Below are the code and all the weights of a small trained network. Each question names an input and a target symbol and asks about switching units off, where a switched-off unit gives its printed mean instead of its output.

import numpy as np


def w(rows, s, z=0):
    codes = np.array(rows[::2]) - 128.0
    scale = np.full(codes.shape[1], s)
    scale[-1] = z or s
    return codes * scale


def norm(h):
    return h / np.sqrt((h * h).mean(-1, keepdims=True) + 1e-5)


def f(y):
    return np.maximum(y, 0)


def softmax(a):
    e = np.exp(a - a.max(-1, keepdims=True))
    return e / e.sum(-1, keepdims=True)


def log_softmax(a):
    a = a - a.max(-1, keepdims=True)
    return a - np.log(np.exp(a).sum(-1, keepdims=True))


def net(x, mask):
    ids = ['βδζθλμξστφω'.index(c) for c in x.split()]
    T = len(ids)
    res = E[ids] + P[:T]
    q, k, v = (norm(res) @ M[0].T for M in (Q, K, V))
    z = softmax(np.where(np.tri(T) > 0, q @ k.T / 2**0.5, -1e9)) @ v
    res = res + np.where(mask[0], z, O[0][:, -1]) @ O[0][:, :-1]
    y = f(norm(res) @ A[0][:, :-1].T + A[0][:, -1])
    res = res + np.where(mask[1:13], y, B[0][:, -1]) @ B[0][:, :-1]
    return log_softmax(norm(res)[-1] @ U[:, :-1].T + U[:, -1])


Q, K, V, O, A, B = {}, {}, {}, {}, {}, {}
E = w([
[148,156,136,143,212,157,166,194,113,115],'β',
[139,139,254,130,202,79,149,137,165,124],'δ',
[109,142,106,163,109,80,156,140,50,150],'ζ',
[70,160,112,82,172,188,136,146,138,95],'θ',
[107,180,113,148,90,100,132,118,67,166],'λ',
[138,98,104,128,50,185,137,164,137,212],'μ',
[218,105,128,144,137,91,95,39,146,112],'ξ',
[108,207,121,170,101,107,90,110,110,170],'σ',
[101,130,87,55,151,173,162,160,143,92],'τ',
[181,120,80,92,163,132,104,119,146,137],'φ',
[107,168,112,183,114,98,118,138,96,158],'ω',
],0.0098)
P = w([
[86,31,92,172,117,250,26,130,124,49],'0',
[156,196,2,166,183,102,177,89,167,171],'1',
[145,215,59,176,169,133,161,81,141,157],'2',
[134,176,74,135,176,103,139,105,152,139],'3',
[118,192,99,147,183,106,123,87,148,115],'4',
[125,192,92,108,172,61,162,99,118,136],'5',
[122,182,126,119,162,114,155,120,161,139],'6',
[104,178,129,126,166,81,149,100,119,123],'7',
[108,201,137,111,137,100,157,122,160,145],'8',
[119,204,164,154,186,87,153,110,119,148],'9',
[94,183,156,131,161,73,153,100,128,122],'10',
],0.0043)
Q[0] = w([
[39,219,87,197,83,233,134,163,47,127],'h0',
[157,23,110,2,85,214,129,176,245,170],'h0',
],0.02)
K[0] = w([
[36,84,212,125,55,226,126,193,92,128],'h0',
[142,181,40,84,104,89,217,137,160,254],'h0',
],0.027)
V[0] = w([
[126,39,108,124,146,127,255,203,59,88],'h0',
[99,133,111,86,38,125,124,81,59,143],'h0',
],0.014)
O[0] = w([
[208,149,152,190,255,74,91,138,75,179,6],'h0',
[74,71,117,86,171,120,128,92,143,228,2],'h0',
],0.006,0.0075)
A[0] = w([
[99,125,120,146,126,108,116,133,110,176,178],'n0',
[117,149,117,138,152,108,116,126,103,147,125],'n1',
[144,72,136,110,131,134,135,105,147,173,4],'n2',
[78,126,119,121,122,124,133,143,132,158,56],'n3',
[96,107,125,119,136,124,127,131,137,178,201],'n4',
[87,179,250,39,208,108,193,150,177,87,94],'n5',
[94,152,120,134,117,134,128,138,126,118,124],'n6',
[174,131,145,118,160,140,139,142,126,132,107],'n7',
[112,149,49,32,252,215,130,172,142,62,141],'n8',
[77,142,119,142,111,120,122,134,104,150,64],'n9',
[112,121,132,124,165,123,121,120,124,157,113],'n10',
[128,141,131,150,122,119,131,134,105,118,95],'n11',
],0.023,0.004)
B[0] = w([
[96,116,97,183,148,194,84,83,93,191,168],'n0',
[119,87,170,117,126,122,161,188,168,61,151],'n1',
[120,175,179,79,119,150,89,184,206,179,150],'n2',
[141,186,136,160,157,201,90,128,103,109,177],'n3',
[142,55,160,108,92,40,146,101,102,89,182],'n4',
[183,169,233,154,162,57,114,97,195,22,253],'n5',
[127,93,130,102,179,112,122,130,70,140,184],'n6',
[154,121,138,76,125,132,125,47,150,141,150],'n7',
[151,145,61,66,194,178,103,255,134,78,196],'n8',
[177,136,105,125,117,96,146,160,217,126,163],'n9',
[146,212,93,104,104,143,180,153,88,120,154],'n10',
[76,147,113,135,107,122,107,99,137,157,161],'n11',
],0.021,0.018)
U = w([
[68,177,141,148,187,255,188,63,131,146,28],'β',
[185,121,121,214,28,164,196,198,114,111,11],'δ',
[150,169,172,93,67,178,64,128,159,228,204],'ζ',
[190,50,74,176,165,140,60,71,103,157,192],'θ',
[108,128,42,81,141,5,136,113,178,192,53],'λ',
[20,76,119,190,132,124,139,175,209,160,206],'μ',
[165,165,207,138,157,65,123,113,185,61,162],'ξ',
[172,183,57,63,181,188,120,216,122,95,135],'σ',
[138,75,175,83,153,91,208,130,50,185,197],'τ',
[46,209,91,163,99,99,83,135,35,119,103],'φ',
[98,60,83,53,47,167,136,58,149,76,120],'ω',
],0.0055,0.0012)

Each question gives the input, a string of symbols that net reads in full, and the target symbol t.
The units are the heads (2 rows each of Q, K, V and O) and the neurons (one row each of A and B). Each row of codes is followed by its name. A weight is (code - 128) times the scale printed after its matrix; where a second scale follows, it is the last column's (O, A, B and U).
mask holds one flag per unit, heads first, then neurons. A switched-off unit (its flag False) gives its mean, the last column of its rows in O or B, instead of its output. The means were averaged over made-up inputs and are rounded, as every weight is.
A unit's drop is (log p(t) with every unit on - log p(t) with that unit switched off) / (log p(t) with every unit on - log p(t) with every unit switched off).
The circuit of an input: a set's keep is (log p(t) with only the set's units on - log p(t) with every unit switched off) / (log p(t) with every unit on - log p(t) with every unit switched off). Starting from the 12 units with the biggest drops (on a tie, the unit counted first), units are removed one at a time, each time the one whose removal leaves the highest keep (on an exact tie, the one counted first), for as long as the keep stays at least 0.8.
units of the circuit, in order: the units of the circuit, biggest drop first
k most important neurons: the k neurons with the biggest drops, biggest first
drop when u is switched off: that unit's drop, to one decimal
input ξ φ λ ω δ λ, target σ: units of the circuit, in order -> n5
input ζ λ δ β δ λ ω δ λ, target τ: units of the circuit, in order -> h0; n5; n4; n8
input δ δ ω δ λ β, target σ: 2 most important neurons -> n8; n4
input θ δ δ δ δ ω, target μ: 3 most important neurons -> n5; n1; n8
input ξ ω δ δ δ μ β ω, target σ: 3 most important neurons -> n5; n4; n9
input β ω β δ σ τ ω δ ζ δ μ, target ζ: 3 most important neurons -> n2; n5; n0
input λ θ ξ μ δ ω ω τ ζ, target ζ: 2 most important neurons -> n2; n5
input φ δ ω ζ δ μ δ σ, target λ: 2 most important neurons -> n5; n8
input σ λ δ β δ ω β δ δ φ λ, target ω: units of the circuit, in order -> h0; n5; n8
input β θ λ δ ω ξ λ ξ δ δ τ, target σ: 2 most important neurons -> n8; n3
input τ δ δ ξ μ δ ω δ σ, target β: 4 most important neurons -> n5; n0; n8; n4
input λ φ μ ω, target ζ: 3 most important neurons -> n2; n5; n0
input δ δ λ ξ ζ, target φ: units of the circuit, in order -> n5; n8
input λ λ μ φ ζ λ, target ζ: 4 most important neurons -> n2; n5; n0; n3
input τ δ ξ θ ξ τ ω ω ζ, target β: 2 most important neurons -> n5; n0
input ω β δ ω δ δ μ λ, target θ: 3 most important neurons -> n5; n0; n8
input τ δ φ δ β ω β δ ξ ξ ω, target β: 2 most important neurons -> n5; n0
input ζ β δ β β ζ β ω ζ β σ, target τ: 2 most important neurons -> n5; n4
input ω σ ζ, target θ: 2 most important neurons -> n5; n0
input θ ζ μ δ φ λ, target μ: drop when n1 is switched off -> 0.4
input ω β σ, target θ: drop when n5 is switched off -> 0.6
input δ μ ω ξ λ λ ζ δ ω, target φ: drop when n8 is switched off -> 0.4
input δ δ δ τ β, target σ: drop when n4 is switched off -> 0.2
